Below is a small trained network, with its code and all its weights. Each question gives an input and a class and asks what happens when units are switched off, that is, made to give their printed mean instead of their output.

import numpy as np


def w(rows, s, z=0):
    codes = np.array(rows[::2]) - 128.0
    scale = np.full(codes.shape[1], s)
    scale[-1] = z or s
    return codes * scale


def f(y):
    return np.maximum(y, 0)


def log_softmax(a):
    a = a - a.max(-1, keepdims=True)
    return a - np.log(np.exp(a).sum(-1, keepdims=True))


def net(x, mask):
    res = np.array(x, float).reshape(1, 4) / 4 @ E
    y = f(res @ A[0][:, :-1].T + A[0][:, -1])
    res = res + np.where(mask, y, B[0][:, -1]) @ B[0][:, :-1]
    return log_softmax(res[-1] @ U[:, :-1].T + U[:, -1])


A, B = {}, {}
E = w([
[69,175,137,127,192,65,106,136,232],'x0',
[197,113,141,106,129,12,162,185,143],'x1',
[177,44,168,223,158,109,132,39,125],'x2',
[215,207,138,117,119,169,176,56,179],'x3',
],0.011)
A[0] = w([
[128,172,108,74,85,171,138,186,86,3],'neuron 0',
[47,169,115,144,137,238,111,108,97,22],'neuron 1',
[46,59,127,117,89,108,111,201,69,21],'neuron 2',
[82,212,125,75,119,133,129,200,150,101],'neuron 3',
[229,148,121,98,112,31,170,223,89,53],'neuron 4',
[218,233,136,93,83,160,169,93,151,75],'neuron 5',
[201,103,116,79,44,209,154,192,5,101],'neuron 6',
],0.012,0.0058)
B[0] = w([
[219,15,196,144,204,192,107,82,128,180],'neuron 0',
[105,110,198,48,22,181,155,127,190,204],'neuron 1',
[138,140,123,117,232,218,176,218,67,204],'neuron 2',
[124,132,107,228,102,38,151,51,95,216],'neuron 3',
[65,119,183,77,25,234,132,83,173,220],'neuron 4',
[86,97,118,125,221,176,145,245,50,212],'neuron 5',
[88,192,109,166,134,11,132,93,185,248],'neuron 6',
],0.011,0.017)
U = w([
[122,91,177,33,34,227,166,122,168,64],'0',
[123,120,114,112,208,197,172,229,65,76],'1',
[204,1,185,225,153,142,193,28,90,185],'2',
[88,192,138,128,181,60,178,128,227,169],'3',
[142,146,108,103,95,127,137,130,106,254],'4',
[243,112,53,80,83,125,70,130,98,74],'5',
],0.0084,0.0075)

Each question gives the input, the list of numbers given to net, and the class t.
The units are the neurons (one row each of A and B). Each row of codes is followed by its name. A weight is (code - 128) times the scale printed after its matrix; where a second scale follows, it is the last column's (A, B and U).
mask holds one flag per neuron, in row order. A switched-off neuron (its flag False) gives its mean, the last column of its row in B, instead of its output. The means were averaged over made-up inputs and are rounded, as every weight is.
A unit's drop is (log p(t) with every unit on - log p(t) with that unit switched off) / (log p(t) with every unit on - log p(t) with every unit switched off).
The circuit of an input: a set's keep is (log p(t) with only the set's units on - log p(t) with every unit switched off) / (log p(t) with every unit on - log p(t) with every unit switched off). Starting from all 7 units, units are removed one at a time, each time the one whose removal leaves the highest keep (on an exact tie, the one counted first), for as long as the keep stays at least 0.8.
circuit, biggest first: the units of the circuit, biggest drop first
unit that matters most: the unit with the biggest drop
top k neurons: the k neurons with the biggest drops, biggest first
drop when u is switched off: that unit's drop, to one decimal
input [-1,-6,6,6], class 0: circuit, biggest first => [neuron 3]
input [-4,-6,-8,-3], class 2: top 3 neurons => [neuron 0; neuron 3; neuron 4]
input [-8,1,6,4], class 3: circuit, biggest first => [neuron 6; neuron 0]
input [-6,1,-5,6], class 1: top 2 neurons => [neuron 5; neuron 0]
input [2,6,-6,7], class 1: top 2 neurons => [neuron 5; neuron 1]
input [1,-5,-7,-4], class 2: top 2 neurons => [neuron 3; neuron 0]
input [-6,5,4,-4], class 3: top 3 neurons => [neuron 6; neuron 1; neuron 0]
input [1,-5,-7,3], class 2: circuit, biggest first => [neuron 3; neuron 0]
input [-4,0,0,-2], class 3: top 2 neurons => [neuron 6; neuron 5]
input [5,0,2,7], class 1: top 2 neurons => [neuron 5; neuron 6]
input [3,-6,-1,-5], class 0: top 2 neurons => [neuron 1; neuron 5]
input [6,-2,-1,-7], class 1: top 2 neurons => [neuron 2; neuron 6]
input [5,0,4,-5], class 1: top 3 neurons => [neuron 6; neuron 3; neuron 0]
input [2,8,2,-4], class 0: unit that matters most => neuron 4
input [-2,1,-6,5], class 2: top 3 neurons => [neuron 0; neuron 3; neuron 2]
input [-6,-5,-1,-4], class 3: top 3 neurons => [neuron 6; neuron 4; neuron 5]
input [6,3,4,8], class 1: top 2 neurons => [neuron 5; neuron 6]
input [-5,-5,-6,5], class 2: top 2 neurons => [neuron 0; neuron 4]
input [3,-3,-4,0], class 2: circuit, biggest first => [neuron 3; neuron 6]
input [4,-4,-8,-7], class 2: unit that matters most => neuron 3
input [-7,5,-2,0], class 3: drop when neuron 6 is switched off => 3.5
input [-1,4,-4,-3], class 0: drop when neuron 2 is switched off => 0.0
input [-4,0,-7,-2], class 2: drop when neuron 0 is switched off => 1.3
input [4,4,-1,1], class 0: drop when neuron 3 is switched off => -0.1
